Here is a tiny trained network, its code and every weight. The questions are about switching its units off for an input and a target symbol, where a switched-off unit gives its printed mean instead of its output.

import numpy as np


def w(rows, s, z=0):
    codes = np.array(rows[::2]) - 128.0
    scale = np.full(codes.shape[1], s)
    scale[-1] = z or s
    return codes * scale


def norm(h):
    return h / np.sqrt((h * h).mean(-1, keepdims=True) + 1e-5)


def f(y):
    return y / 2 * (1 + np.tanh(0.7978845608 * (y + 0.044715 * y**3)))


def softmax(a):
    e = np.exp(a - a.max(-1, keepdims=True))
    return e / e.sum(-1, keepdims=True)


def log_softmax(a):
    a = a - a.max(-1, keepdims=True)
    return a - np.log(np.exp(a).sum(-1, keepdims=True))


def net(x, mask):
    ids = ['ΔΠαζηω'.index(c) for c in x.split()]
    T = len(ids)
    res = E[ids] + P[:T]
    u = 0
    for l in range(2):
        q, k, v = (norm(res) @ M[l].T for M in (Q, K, V))
        z = softmax(np.where(np.tri(T) > 0, q @ k.T / 2**0.5, -1e9)) @ v
        res = res + np.where(mask[u], z, O[l][:, -1]) @ O[l][:, :-1]
        u += 1
        y = f(norm(res) @ A[l][:, :-1].T + A[l][:, -1])
        res = res + np.where(mask[u : u + 8], y, B[l][:, -1]) @ B[l][:, :-1]
        u += 8
    return log_softmax(norm(res)[-1] @ U[:, :-1].T + U[:, -1])


Q, K, V, O, A, B = {}, {}, {}, {}, {}, {}
E = w([
[149,80,141],'Δ',
[106,164,150],'Π',
[90,138,67],'α',
[94,136,66],'ζ',
[113,251,148],'η',
[66,168,65],'ω',
],0.0028)
P = w([
[56,170,144],'0',
[155,153,93],'1',
[142,253,171],'2',
[97,109,119],'3',
[158,144,91],'4',
[150,251,176],'5',
[98,110,124],'6',
[159,137,88],'7',
[50,77,121],'8',
[107,109,121],'9',
[169,137,88],'10',
[55,81,121],'11',
[111,109,121],'12',
[176,133,90],'13',
],0.0023)
Q[0] = w([
[5,195,180],'L0H1',
[205,138,254],'L0H1',
],0.0062)
K[0] = w([
[2,254,97],'L0H1',
[146,128,62],'L0H1',
],0.0091)
V[0] = w([
[188,103,253],'L0H1',
[45,253,168],'L0H1',
],0.0026)
O[0] = w([
[155,197,21,17],'L0H1',
[254,58,175,251],'L0H1',
],0.0026,0.003)
A[0] = w([
[110,88,90,173],'L0N1',
[157,195,128,255],'L0N2',
[128,128,128,127],'L0N3',
[254,171,121,129],'L0N4',
[193,78,116,5],'L0N5',
[149,74,197,116],'L0N6',
[109,170,113,21],'L0N7',
[117,108,108,149],'L0N8',
],0.0054,0.0015)
B[0] = w([
[184,147,145,249],'L0N1',
[162,106,62,199],'L0N2',
[128,128,128,127],'L0N3',
[76,4,126,174],'L0N4',
[11,183,184,95],'L0N5',
[143,168,53,146],'L0N6',
[79,146,128,87],'L0N7',
[165,143,141,178],'L0N8',
],0.0038,0.0014)
Q[1] = w([
[3,143,45],'L1H1',
[250,75,200],'L1H1',
],0.0047)
K[1] = w([
[235,2,46],'L1H1',
[22,227,205],'L1H1',
],0.0055)
V[1] = w([
[3,141,94],'L1H1',
[165,149,19],'L1H1',
],0.0023)
O[1] = w([
[208,252,146,55],'L1H1',
[94,128,31,3],'L1H1',
],0.0018,0.00038)
A[1] = w([
[156,175,110,174],'L1N1',
[121,126,138,42],'L1N2',
[91,153,60,157],'L1N3',
[115,130,142,7],'L1N4',
[79,81,141,112],'L1N5',
[122,109,255,16],'L1N6',
[18,126,138,116],'L1N7',
[106,222,152,67],'L1N8',
],0.0058,0.0019)
B[1] = w([
[102,207,115,216],'L1N1',
[162,100,151,37],'L1N2',
[27,174,174,153],'L1N3',
[162,100,151,2],'L1N4',
[191,160,99,149],'L1N5',
[56,135,251,155],'L1N6',
[140,197,140,54],'L1N7',
[254,94,37,76],'L1N8',
],0.0036,0.00087)
U = w([
[1,189,83,185],'Δ',
[129,34,80,89],'Π',
[115,130,234,163],'α',
[105,94,207,1],'ζ',
[144,46,77,38],'η',
[232,198,112,230],'ω',
],0.0089,0.001)

Each question gives the input, a string of symbols that net reads in full, and the target symbol t.
The units are the heads (2 rows each of Q, K, V and O) and the neurons (one row each of A and B). Each row of codes is followed by its name. A weight is (code - 128) times the scale printed after its matrix; where a second scale follows, it is the last column's (O, A, B and U).
mask holds one flag per unit, layer by layer, with each layer's heads first. A switched-off unit (its flag False) gives its mean, the last column of its rows in O or B, instead of its output. The means were averaged over made-up inputs and are rounded, as every weight is.
A unit's drop is (log p(t) with every unit on - log p(t) with that unit switched off) / (log p(t) with every unit on - log p(t) with every unit switched off).
The circuit of an input: a set's keep is (log p(t) with only the set's units on - log p(t) with every unit switched off) / (log p(t) with every unit on - log p(t) with every unit switched off). Starting from the 12 units with the biggest drops (on a tie, the unit counted first), units are removed one at a time, each time the one whose removal leaves the highest keep (on an exact tie, the one counted first), for as long as the keep stays at least 0.8.
circuit, biggest first: the units of the circuit, biggest drop first
top k neurons: the k neurons with the biggest drops, biggest first
top k neurons in layer l: the k neurons of layer l with the biggest drops, biggest first
input Π ω ζ α Π ζ Π, target η: circuit, biggest first	L0H1; L0N6; L1H1
input α ω ω Δ ω ω α ω Δ α ζ ω α, target α: top 2 neurons	L0N2; L0N1
input α α ζ, target Π: circuit, biggest first	L0N4; L0N2
input Δ ω Π ω ω α α α ω α ω ζ η, target Δ: top 4 neurons	L0N2; L0N5; L0N1; L0N6
input Π ω ω ζ ω Δ α α Δ α α ω ζ ω, target Δ: top 2 neurons	L1N3; L1N8
input ω ω ω ω Δ ω ω Π α Δ, target ω: top 2 neurons	L0N4; L0N1
input ω ζ ω ω ω ω Δ α, target Δ: circuit, biggest first	L0H1; L1N3
input ζ ω α, target Π: circuit, biggest first	L0N4; L0H1; L0N2
input Δ ω η Π ζ ω α ω ω ζ α ω ζ, target Δ: top 2 neurons	L0N4; L0N5
input ω ω α η, target ω: top 2 neurons	L0N2; L0N6
input η ω α ω ω ζ ω ω ω α ω ζ ω η, target η: top 2 neurons in layer 0	L0N4; L0N2
input ω α α α ζ ω ω ω α α, target ω: top 4 neurons	L0N4; L0N1; L0N6; L0N2
input ω ω ω ζ α Δ ω ω ω α ω η, target ω: top 2 neurons	L1N8; L0N4
input α Π ζ ζ α Π α ω α Π η ω ω, target α: top 2 neurons	L0N2; L0N6
input Δ Δ η ω ω ω ζ ω ω α ω ω Π, target Δ: circuit, biggest first	L0N6; L0N1
input ω η α ω ω ω ζ ω α ω ω α Π, target ω: top 2 neurons in layer 0	L0N4; L0N6
input ω Π α ω α α ω ω α α η, target η: circuit, biggest first	L0N2; L0N4
input ζ η ω ω Π ω α Δ, target Δ: circuit, biggest first	L0H1
input ζ ω Δ Π α α α α Π ω, target α: top 2 neurons	L0N6; L0N2
input ω ω α ζ, target ω: circuit, biggest first	L1H1; L0N4; L0N1
input ω ω ω ω, target ω: top 2 neurons	L0N4; L0N1
input α α Δ ζ ω α, target η: top neuron in layer 1	L1N6
input ζ ω ω Π ω ω ω ω ω Δ ω ω ω, target ζ: top 3 neurons	L0N2; L0N5; L0N4
input Δ Δ ω α, target Δ: top 2 neurons	L0N4; L1N3
input ω α ω ω α ζ ω, target ω: top 3 neurons	L0N4; L0N5; L0N1
input ζ Π ω ω ω ζ ζ, target ζ: top 3 neurons in layer 0	L0N2; L0N5; L0N4
input Δ ω Δ η α η Π, target Δ: top 3 neurons	L0N6; L0N4; L0N1
input ω ω Π ω ω ω ω ω ω Δ, target ω: top 3 neurons in layer 0	L0N6; L0N4; L0N2
input Δ ω ω α Π ζ η, target Δ: top 2 neurons in layer 0	L0N6; L0N2
input ζ ω ω ω Π ζ ζ ω ω α, target ζ: top 4 neurons in layer 0	L0N2; L0N5; L0N4; L0N1
